[139  98 171 166 105 142 178 102 170 159 124 148  77 160 150] -> L
[105 174 142 123 126  79 157 114 104  98 165  90  84 135 111] -> M
[138 157 119 109 108 126  98  79 143 115  84 145 177 157 135] -> C
[165 176 118 104 133  82 175 155  93 106 138  86 112 148 122] -> V
[161 150 120 172 150 152 179 154 111 170 167  90 110 163 112] -> Q
where: [171] -> L, 2
where: [172] -> Q, 3
where: [155] -> V, 7

[147 127 159 122 160 137] = T
[147 171 160 123 138 123] = Z
[126 113 104 161 110 114] = W
[163  88 162 108 128 108] = B
[163 158 119 123 126 109] = X
where: [162] -> B, 2
where: [109] -> X, 5
where: [110] -> W, 4
where: [128] -> B, 4
where: [161] -> W, 3
where: [158] -> X, 1

[ 94 120 137 130] -> F
[133 121 131 131] -> P
[146 127 137 148] -> R
[160 139 134 127] -> E
[ 86 128 136 136] -> D
[100 128 122 140] -> G
[164 142 142 130] -> N
[145 124 125 123] -> K
[155 129 133 146] -> S
[127 126 131 131] -> H
where: [155] -> S, 0
where: [122] -> G, 2
where: [129] -> S, 1

[135 135  86 118 131  82 116  92 131 100  98 174 126 132 111 123 101 129
 139 144 112 125 136] = naz
[135 134  89 118 131  85 112  94 130 100  99 171 126 132 114 122 101 118
 138 144 112 124 136] = Zof
[135 134  89 118 131  85 112  94 130 101  99 171 126 132 114 122 101 129
 138 144 112 124 136] = natu
[135 132  91 118 131  85 112  98 129 101  99 169 127 132 116 119 101 128
 137 144 112 124 135] = Datig
[135 130  94 118 131  85 112 133 127 101  99 167 128 133 118 117 101 125
 136 144 113 124 134] = baza
[135 132  91 118 131  85 112  98 129 101  99 169 145 132 114 119 101 128
 137 144 112 124 135] = tus
which: [135 130  94 118 131  85 112 133 127 101  99 167 128 133 118 117 101 125
 136 144 113 124 134] -> baza
where: [167] -> baza, 11
which: [135 134  89 118 131  85 112  94 130 100  99 171 126 132 114 122 101 118
 138 144 112 124 136] -> Zof
which: [135 132  91 118 131  85 112  98 129 101  99 169 145 132 114 119 101 128
 137 144 112 124 135] -> tus
where: [117] -> baza, 15

[145 108 123 134 131 111 118 149 135] = pafaf
[145 108 123 134 131 111 118 128 130] = sar
[145 102 132 150 135 103 131 149 135] = leli
[131 131 149 154 130 117 136 154 147] = sima
[145 102 132 150 135 103 131 149 142] = zadel
which: [145 102 132 150 135 103 131 149 142] -> zadel
where: [142] -> zadel, 8
which: [145 108 123 134 131 111 118 128 130] -> sar
which: [145 102 132 150 135 103 131 149 135] -> leli

[137 131 101 117 133 119 120 105 123 127 128 128 121 132 126 129 136 125
 129 146 131 120 123 132 137 126 113 128 127 139 136 128 117 129 132 133
 126 136 135 124 135 126 123 130 134 152 125 134 125 129 112 127 118 127
 127]  Ses
[141 131 130 134 133 119 120 146 123 133 114 135 128 130 131 129 136 125
 129 114 117 132 126 130 133 126 126 128 120 108 136 128 139 128 132 133
 117 130 132 122 135 126 123 126 128 136 125 136 125 124 125 127 118 127
 123]  poz
[146 124 111 109 154 131 143 132 114 127 134 137  98 140 131 129 136 125
 122 121 131 125 126 108 137 126 126 112 125 141 133 128 130 141 113 134
 132 131 148 128 144 122 123 125 134 151 133 153 125 118 137 140 112 119
 144]  Lazoz
[151 130 118 127 133 119 120 142 123 127 139 131 128 149 131 129 136 125
  92 121 131 125 134 137 132 109 130 128 125 117 136 113 130 120 134 128
 126 131 132 124  88 126 123 126 134 105 116 126 131 124 125 127 132 137
 135]  zavur
[137 131 130 127 117 119 116 132 123 127 134 131 129 132 131 129 136 125
 129 121 131 125 126 130 137 124 126 128 125 120 133 137 135  99 141 123
 119 124 123 124 135 129 127  99 134 127 125 136 125 131 125 127 138 127
 135]  Rumik
[137 131 130 127 117 119 116 132 123 127 134 131 129 132 131 129 136 125
 129 121 131 125 126 130 137 124 126 128 125 120 133 137 135  99 141 123
 119 124 123 124 135 129 127  99 134 127 125 136 125 131 125 127 118 127
 135]  ziri
[137 131 130 121 141 142 121 124 123 129 134 131 128 132 131 129 136 125
 129 121 134 125 126 125 137 132 126 128 125 120 136 128 125 149 120 128
 126 131 132 142 141 126 123 126 128 136 135 136 125 124 125 127 118 127
 118]  Gar
which: [146 124 111 109 154 131 143 132 114 127 134 137  98 140 131 129 136 125
 122 121 131 125 126 108 137 126 126 112 125 141 133 128 130 141 113 134
 132 131 148 128 144 122 123 125 134 151 133 153 125 118 137 140 112 119
 144] -> Lazoz
which: [137 131 130 127 117 119 116 132 123 127 134 131 129 132 131 129 136 125
 129 121 131 125 126 130 137 124 126 128 125 120 133 137 135  99 141 123
 119 124 123 124 135 129 127  99 134 127 125 136 125 131 125 127 138 127
 135] -> Rumik

